In the rows, 128 means zero.
Each row has a class, written after it.
[151  90 135 120  92 151 125 144 104 118 198  91 130  86 130 101 124 137
 106 154 110 180 100 163 175 121 136 152 161 176 174 198 181 146 115 234
 119 122 156 124 172 127 102 135 100 121] | Zul
[126 118 168 122 117 132 155 128 137 123 111 146 136  86  95 117 101 124
 137  88 150 145 115 159 136 113 111 159 135 134 101 120  91 166 112 163
 126 112 128  89 130  83 107 133 111 156] | ridub
[116 117 137 136  98 128 125 146 106 125 161 126 130 132  58 144 107 134
 118 112 134 150 126 185 155 134 136 142 115 149 131 164 135 169 130 154
 153 103 140 104  95 107 111 168 103 124] | piz
[111 108 142 116 117 165 123 131 118  90 156 164 136 129  95 162 112 119
 119  87 126 133  95 131 143 129 103 127 147 139 127 178 106 148 124 185
 131 120 153  94 125 121 117 166  93 121] | tugo
[120 153 147 167 129 138 113 105 166  97 117 130 173  97 138 132 131 172
 179 142  78 146 120 158 157 156 114  76 116 145 137 163 125 106 137  90
 173 143 114 137 126 138 129 160  95 139] | Sut
[161 102 164 127 115 101 173 122 129  80 137 155  63 134  64 173  87 127
  95 101 138 104 115 204 141 144 110 130 141 157 163  99 102 164 178 149
 104 158 138 112 104 113 127 213  89 111] | tifo
[129 116 147 122  88 167 117 148  95 121 133 165  86 101  89 155 126 125
 128  56 121 149 117 166 141 126 102 125 152 112 129 139 121 161 123 138
 154 136 123 118  79  73 119 131 118 122] | tifo
[150 120 119 170 181  77 103 111 148 130 139 115 192 109  98 101 113 157
 179 158 118 147 104 141 151 146 116  83 131 144 148 106 150 133 143 124
 129 110 105 183 123 100 122 161  53 153] | piz
[154 115 161 149 112 152 171 137 128 112 151 169 132 126  90 126 147 120
 139  99 133 130 109 151 150 137  88 108 112 142  91 150 141 149 115 159
 133 162 107  70 119  74  95 163  88 124] | Diso
[132 115 110 108 114 160 150 115 122  99 159 167 143 151  99 143  90 126
 107  97  91 136  84 137 170 130 135 125 153 182 137 158 121 141 105 106
 126 158 133 141 148 161 129 177 107 128] | tugo
[115 114 153 107 174 167 136 123 108 118 126 214 128  85  92 184 133 135
 163 151 125 129  70 180 179 124  89  86 106 130 131 171 111 141 128 151
 161 142 123 129  99 106 100 159 129 128] | Sut
[118  64 163 117  97 179 110 140 144 125 177 109 127  94 137 151 137 121
 108 197 127  97  94 167 125 135 108 144 120 119 103 144 115 149  92 182
 152 130 101  92 150 172  97 163  97 108] | Diso
[138 107 141 130 120 168 153 132 114 146 176 119 134 150  82 147 112 140
 137 131 138 155 121 169 151 127 117 141 118 147 127 147  84 152 118 177
 146 141 156 125 123 138 123 150  93 152] | Zul
[216 171 185 149 252 128 137 172 171 150 108  42 133 156 162 129 124  16
 126 156 151 202  96 121 167  89 111 140 100 164 103 189 214 106 113 185
 144 124  85 143 194  52 129 135  78 155] | ridub
[117  74 164 110  39 206 158 121 114 134 121 155  90  93  71 136 133 131
 123 185 187 144 107 166  98 116 135 109 182 126 136 106 103 118 118 227
  50 119 214 149  48  53 164 134 107 152] | meba
[130 164 172 184 138  86 154 124 183  87 132 132 170 115 133 157 143 126
 112 115 116 168 141 100 136 101 104 146 111 134 113 120 100 118 142 179
 102 112  92 111 159 105 171 145  75 156] | tugo
[114 129 127 142 113 140 165  98 157 101 129  64 149 143 124 144 111 141
 129  78 161 110 102 169 146 135 113 126 151 156 145 171  88 178 118 149
 158 146 162 110  95 116  78 171 116 110] | vifen
[148 100 123 129  78 150 125 137 121 114 167 114 154  90  93 116 119 123
 116  86 140 148 101 154 184 133 138 109 159 172 138 150  98 153 153 169
 141 123 184 124  93 107  99 154 111 118] | vifen
[139 122 147 156 104  84 114 160 164 117 158 132 172  91 150 172 176 189
 101 159  91 147 100 112 169 130 112 155 150 126  86  73 113 155 151 144
 117  65 109 207 106  86  92 137  72 204] | tifo
[147 151 123  93 150  88 164 165 156 204 107 104 143 147  62 138 124 111
 112  95 172 122 108 124 108 130  94 147 131  61 170 118 160 155 122 169
  99  70 101  98  96   8 152  83 112 124] | piz
[ 99 121 143 160 148 183 165 121 160 155 138  73 124 137 126 161 123 148
  92 104 149 134 144 172 151 127 138 173 125 126 137 155 101 174 111 191
 168 145 125 123 106 184  96 178 111  99] | meba
[170  96 179  82  95 177 178 140  91  80 118 134 143 144  94 172 119 181
 128 118 156 135 111 124 141 132  95 130 121 123 128 119 118 142 139 141
  85 137 203 109  83  75 104 151 101 127] | ridub
[163 109 222  96  60 124 171 175 162  77 136 135 112 105 128 140 147 158
 105 187 147  76 143 147 170 134 110 143 146 153 147 136 131 157  93  75
 109 134 196  95 163 116  88 149  85  91] | tubi
[140 100 163 137 108 159 147 143 134  95 155 151 133  97  73 122 114 142
 138 102 161 133 119 177 183 132  85 136 133 140 119 123  72 147 108 191
 120 147 132  96 112 119 138 139 110 122] | Zul
[113 144 136 134 136 121 201 118 196 150  99 139 157 186 117 106 161 118
 155 143 145 122 145  72 107 154 106 145 102 116 119 130 105 115 129 146
 110 163 171 120 139 128 128 153 109 141] | ridub
[138 102 135 111 116 118 128 156 140 142 155 136 153 128 103  89 128  83
 150  92 146 138 124 194 162 155 108 133 128 144  73 131 113 183 110 164
 114 132 138 103  97  86  97 166 118 123] | ridub
[123 141 154 172 150  81 175 101 201 104 123  98 131 120 128 117 115 194
 130  98  88 185 119 138 154 140 112  82 138 153 128 181 137 109 114 164
 127 110 109 122 120 140 131 161  66 167] | Nirof
[141  95 189  83 130 211 189 127 150 141  47  72 116 142  94 151  94 124
 145  84 173  83 108 106 144  63 130 161 130 110 100 108 104 157 128 161
 188 184 212  74 145 101  69 168  89  94] | ridub
[142 108 154 113 111 138 145 126 142 113 120 150 112  87  87 142 111 159
 129 103 112 136 114 171 143 137 107 124 165 135 167 125 109 158 103 140
 106  96 144 113  85 107 103 147 113 130] | ridub
[ 74 106 133 128  76  73 186 123 220 146 118 140 172 142  85 129 159 104
 183 157 125 139  45  98 172  67 106 146 194 175 147 123 151 136  94 216
 184  75 119 129 159 123 112 156  97 152] | tifo
[129 142 139 172 135 102 118  98 129 103 130 107 183 119 126 102 115 125
 139 148 113 164  93 115 156 134 124 117 162 138 123 161 130 111 143 144
 130 124  81 127 141 105 145 149  98 138] | vifen
[142 113 162 117 107 147 129 140 131 134 146 130 134 127 116 128 121 114
 118 165 117 119 117 151 158 122 132 141 142 131 120 139 148 146  88 147
 149 123 102  69 153 124  89 159 120 111] | Diso
[150 120 186 170 196 175 167 123 148 120 113 191 110 146 127 144 166 142
 128 152 188 134 112 172 224 163 140  93 139 117 121  78 146 130 101  99
  96 149 130 221 130 154 129 122 152 166] | Zul
[105 102 131 188  90 158  98  80 172 182 133  99 167  68  46  79 103 159
 185 204 102 164 125 172 121 107 177  54 155 122 105 182 136  83 130 150
 138 108  98 157 140 161 130 109 110 121] | piz
[152 127 171 165 114 155 169 124 176 133 113  91 141 140 117 141 127 119
 159  94 111 142 115 156 175 136 114 119 145  74 156 145 110 133 121 130
 127 117  92 167 167 127 153 130 113 118] | Zul
[164 120 134 174 144  91 128 135 132 159 122  36 220 136 110  80 113 125
 146 162 161 143  82 155 207 119 156  71 179 165 114 131 144  88 162 144
 141 133 144 171 150 123 112 158  75 154] | Zul
[133 128 158 125 104 118 148 145 149 101 134 136 105 138  91 137 120 119
 139 132 129 123 121 162 167 107 128 175 140 183 125 124 139 161  99 123
 148 118 127  97 140 123 127 158 107 116] | tubi
[144 117 171 167 159 114 124  84 134  93 101 127 134 143 109 136  86 122
  94 139 118 140 130 111 154 135 117 160 151 145  95 110 143 101 141 184
 156 128  81 123 129 107 140 152 111 178] | tifo
[132 171 183 200 151 122 155  81 190 108 109 200 162  88 121 128 148 129
 163 139 149 128 101 107 188 144  97 158 130 135  99 147 141 182 148 115
 150 117 114 228 135  39  99 120 102 176] | tifo
[107  98 128 105  91 140 140 114 145 119 114 144 152 134  87 135  95 121
 114 121 113 123 102 135 173  97 127 150 153 153 113  97  91 155 120 181
 130 149 134 117 137  72 106 145 129 137] | tifo
[139 121 132 148 151 133 171 128 144  99 124 103 111 154 124 145 137 146
 150 169 129 172 117 140 143 136 128  91 130 140 147 146 150  85 132 177
  84 114 132 182 104 137 142 159 111 158] | meba
[130 147 172 161 143  87 161 117 142 100 102 140 139 148 123 141 125 114
 138 146 126 147 112 122 162 137 107 110 153 133 150 132 135 117 129 143
 146 142 113 131 138  99 123 165 105 165] | tifo
[162 133 185 201 139 161  97 173 159  84  98  27 135  68 166 170 172 150
 128 121 138 178  93 165 193 102 109  47 116 117 126 111 130  77 123 155
 153 156  94 153 116 135 126 182  81 118] | Diso
[129 156 147 159 169  89 124 160 116 101 154 126 176 108 182 123 124 162
 115 145 127 175 117 143 138 150  87 135 162 118 109 160 117 110  92 178
 111 174  39  80 135 144  97 169 105 142] | tifo
[159  68 153 141 209 113 129 116 107  78 130 141 129 149 172 133 129  91
  90 116 190 106 193 123 151 132 123 140 101 211 184 122 147  94 127 176
 147 138 211  81 108 158  88 167  90 126] | Diso
[ 97 156  79 153 133 136 169 147 236 107 180 180 134 114  88 165 192 177
 132 113  66 109 100  82 167  98  63 159  99 194 118 134  38 155 121 179
 144 132 134 111  79 139 116 113  95 152] | Zul
[138 138 123 165 158  71 183  97 164  88 105  87 102 146  60 118  59 147
 135 172 123 115  92 155 160 145 144 127 136 176 165 136 133  85 162  78
 121 139 103 200 131 171 179 154  74 164] | tifo
[ 81 109 173 194 120 131 132  87 185 107  80 102 154  71  98 111 149 176
  77 126  99 111 162 110 181 199 110 139 112 116 175 135 122 151 151 238
 169 118 199 152 146  60  88 154  71 175] | Sut
[128 146 137 177 167 113 148 111 153 140 117 140 171 145 101 133 163 150
 141 102 160 168 108  90 117 125  71 112 136 139 124 132 111 118 130 184
 114 123 120 124 107 110 119 160  90 144] | ridub
[154 127 153 149 114 191 151 147 136  74 126  99 101 135  92 183 102 105
 160 110 148 129 134 202 145 108 126 133 100 151 155 141 122 178  98 147
 122 121 160 145  90  63 100 139 119 123] | piz
[132  90 146 125 114 134 120 138 140 142 146 147 139 103  79 125 121 145
 122  79 154 149 114 155 173 112 105 123 138 139 127 128 141 151  84 145
 160  98 106 129 128 140 117 145 117 107] | piz
[133 132 149  94  91 161 129 124 143 127 104 122 103 102  89 133 128 146
 160  94 162 138 105 158 123  98  88 114 130 124 109 132 105 153 109 141
 134 158 158 106  84  95 120 161 137  86] | ridub
[116 139 162 148 162 129 164 119 196  98  94  89 132 118 129 118 104 135
 156 168  94 119 100 116 137 129 119 137 132 124 122 110 144 120 106 181
 163 158  86  86 131 129 156 146  81 142] | Nirof
[145 103 175 167 138  80 155  95 156 127 132 199 147 121  71 129 142 104
 151 104 160 118  93 157 170 129  90  57 165 193 103 108  92 144 158 147
 144 136 154 110 108  96 109 199  71 153] | tubi
[128 119 158 176 162 126 141 133 166  98 113 137 155 122 143 120 171 127
 150 128 193 136 114 131 175 150 109 134 104 157 112 123 162 106 122 152
 150 122 139 154 104 123 124 157  84 153] | Diso
[124 147 150 206 150 111 179 119 152  98 106  95 153 119 135 120 147 146
 118 109 112 148 128 132 174 158 126 144 116 141 130 134 165 116 151 200
 149 156 112 132 140 126 124 173  91 158] | Sut
[175 101 173 183 132 179 125 107 153 135 193 145 119  62 111 129 132  99
 100 143 121  73  95 154 111 151 108 128 139 149 116 130 160 177 150 142
 167 126  80  81 140 123  97 116  64 121] | Diso
[109  75 168  97 106 122 135 106 103 111 129 136 110 122  93 133 116 120
 107 138 163 134  90 165 152 139 128 127 157 123 131 140 135 135 135 157
 135 112 141 108 104 119 157 155 113 125] | vifen
[ 62 137 154 160 136 115 132 124 101  80 132 132 169  96 100 161 124 178
 142 139 140 155 130 191 146 144 168 141 130 150 184 107 154 160 146 176
 179 126 148  68 126 170 103 169  98 145] | tugo
[134 136 161 138 124 114 186 130 203 146  99 146 143 102 122 124 122 149
 135 125  96 185 115 147 139 125 129 129 140 152 118 128 131  81  99 131
 150 135  87 131 108 141 183 160  81 168] | Nirof
[146 128 157 158 131 139 146 116 181 110 132 130 151 125 104 136 136 156
 135 115 125 161  99 142 186 137  98 101 147 181 113 158 129 124 100 121
 123 114 128 156  99  98 141 128  84 161] | tubi
[ 85 106 126 121 142 141 120 137 145 128 156 138 124 115  92 125 118 146
 148  56 148 133  91 195 208 151 123 135 119 138 120 152 121 198 129 180
 163  96 151 118 112 134 100 166 105 119] | Sut
[121  95 144 125  96 153 162 147 174  96  99  93 154 126 105 131  91 112
 136 126  90 143 119 155 167 116 147 176 140 169 117 121 127 107 102 208
 167 127 125  92  89 125 152 166  96 138] | Nirof
[ 98 117 123 150 172  94 103 145 144 122 132 146 162 123 115  92 124 150
 121 153 118 164 131 168 205 169 129 163 141 142 137 150 108 113  96 179
 123 114 101 156 150 155 123 173 110 161] | Zul
[145 102 131 103 166  94 194 133 140 161 109 127 120 134 111 121 119 138
 107  73 130 164 133 134 160 134 123 116 126 114 145 167 150 100 156 153
 115 103 123 146 117 119 138 145 101 134] | meba
[138 112 168 119  80 129 165 136 139 165 148 105 130 101  69 125 130 145
 101 166 139 110 120 150 166  88 131 119 166 161 159 123 102 162 112 155
 147 128 203  96 124  92 105 117  79 141] | Zul
[148 119  98 121 183 101 163  60 162 170 107  87 153 118  85 129  59 110
 178 102 109 117 129 180 125 118 143 137 147 125 189 162  85 186 151 158
 128 100 146 155 107  50  80 139  95 128] | vifen
[138  94 154 118 150 119 103 137 112  91 155 104 122 130  86 138  82  96
  88 118 139 131  92 162 163 115  98 120 157 171 137 147 104 145  89 145
 148  85  92  70 130 107 137 129  94 135] | vifen
[117  92 167 169 109 159 126 124 129 100 109 106 175  87 115 148 110 124
 116 105 142 109 123 123 162 121 112 130 124 106 168 121  92 136 126 140
 167 127 126 139 149 138 124 141 101 106] | piz
[115 124 137 118 127  91 117 125 187 127 109 118 136  89  96 106 106 145
 114 160 100 116  38 116 183 171 117  97 152 141 110 143 141 114 151 140
 197 105 113 171 150 145 132 191  94 171] | Nirof
[150 114 172 151 164 145 169  86 178 112  94  99 126 128 109 158 128 141
 123 148 114 172  85 183 200 126 102  77 145 132 124 151 146  87 112 205
 126 157  83 157 107 116 155 161 145 155] | Zul
[131 116 166 118 112 157 116 132 107 115 126 138 128 107  83 143 129 171
 110 153 151 137 108 159 152 120 107 128 137 138 135 115 117 147 128 180
 136 148 162 109 142  69 105 151 104 141] | Zul
[ 82 125 135 153 151 160 125 146  65 133 129 132 111 187  60 186 141 182
  88 185  94 134 136 129 120 135 115  87 124  75 170 108  87 127  97 188
  90 135 115  78 143 123 109 146 107 131] | Sut
[158 134 155 105 138 120 149 110 170 147 154 102 100  97  77 143  88 125
 116 121 105 128 134 146 146 107 102 170 125 145 172 151 102 172 142 205
 175 106 152  71 128  89 130 125  95 140] | Zul
[126 110 157 106 163 121 154 160 101 134 172 168 133  86  70 126  98  70
 112 191 164  93 131 149 164 108 108 181  99 149 139 147  76 190 151 212
 132 144 151  65 113  86 113 152  87  95] | meba
[165  92 167 146 168 120 166 135 161  88 150  82  84 103 136  71 104  98
 176 123 145 124 138 124 171 104 123  96 142 171 160 134 146 128 119 135
 117 126 176 127 107 142 169 112  26 121] | meba
[143 117 142  87 137 139 162 148 114 102 127 131  97  80 103 149 105 150
 150 132 162 113 126 174 142 115 118 157 110 123 156 116 130 169 140 174
 135 119 143 120 114 111  89 144 140 105] | meba
[123 110 143 124  96 145 139 145  86 133 122 113 170 130  91 125 113 110
 125 161 137 124 106 152 174 144 137 137 133 117 145 166 138 138 123 187
 151 141 143  90 136  90  73 183 123 112] | Diso
[122 109 154 123 153 167 144 132 153  95 120 177 125 123  63 163 103 127
 141 100 131 121 114 146 167 124 128 134 151 138 134 128 113 137 118 180
 138 112 149  98 106 133 120 158  97 128] | tugo
[110 107 136 149 148 107 123 126 143  94  66  58 188 106 198 156 152  98
  88  21 103 172  96 124 229 118 101  73  88 124 137 113 134 140 138 212
 206 146 111 177 186  76  79 172 168 145] | Nirof
[114 121 124 115 118 108 153 110 175 150 138  96 168  93 115  70 123 114
 158  63 216 113 106 121 144 140  74 124 118 136 118 143 137 124 147 176
 221 149 114  84 123 190 155 148 149  77] | meba
[120 150 147 194 142 113 133 125 129 132 122  84 157 118 103 137 147 125
 104 121 135 171  86 121 160 157  97  93 149 106 146 172 101 113 138 170
 165 136  88 151 131 126 132 180  95 147] | vifen
[127 121 181 157 103 119 107  96 169 100 136 127 165 108 134 125 127 121
 117 163 149 150  86 133 148 145 105 155 156 194 116 153 150 124 131 147
 153 106 131 137 137  99 169 163  68 162] | tubi
[158 102 157 120  79 183 116 143 102 103 146 139 145  80  78 147  86 124
 174 151 114 104  96 168 169 142 135 172 170 139 106 110 105 170 126 147
 158 102 143 121  77 102 108 140 110 146] | tubi
[136 123 135 143 120 163 132  99 118 115 113 140 165  81 106 123 113 156
 146  89 101 146 112 138 148 118 121 131 144 141 117 136 115 160 144 160
 132 153 137 112 102  85  79 151 119 124] | ridub
[119 115 158 179 113 154 153 116 154 124 148 129 134 103 107 107 130 112
 122 113 117 114  65 136 148 132 124 144 150 140  60 147 162 190 142 199
 157 138  99 125 147  83  97 154  72 137] | Nirof
[155 126 132 141 149  60 182 106 118 102 119 126 127 161  81 128 114 144
 108 118 143 141 101 100 149 150 114 138 136 138 154 126 151  98 158 129
 132 103  93 149 157 151 151 167 117 148] | vifen
[105 154 149 147 120 119 146 138 166 145 131  89 140 130 118 118 143 116
 107 183 125 116 110 115 188 131 132  84 135 132 158 116 103 161 119 110
 142 129 155 155 135 113 129 134 108 145] | meba
[120 168 163 158 146  89 170  98 167 158 112 167 172 168 105 148 175 134
 146 172 100 181 108 109 124 105  88 144 116 158 133 145 230 156  63 122
 184 112  59 142 158  39 119 144  93 174] | piz
[111  94 153 147 114 173 148 116 143 111 132 127 130 130 107 136 122 150
 144 121 136 134 158 163 142 114 140 166 124 139 116 149 127 128 121 222
 127 128 152  84 122 152 113 159 109  95] | Sut
[108 166 147 194 132  90 189 121 113  73 104  88 143 202 101 170 132 135
 108 109 140 122  82  93 145 128  99 164 151 121 144 134 107 137 130 136
 153 134  72 109 149 145 132 206  94 128] | vifen
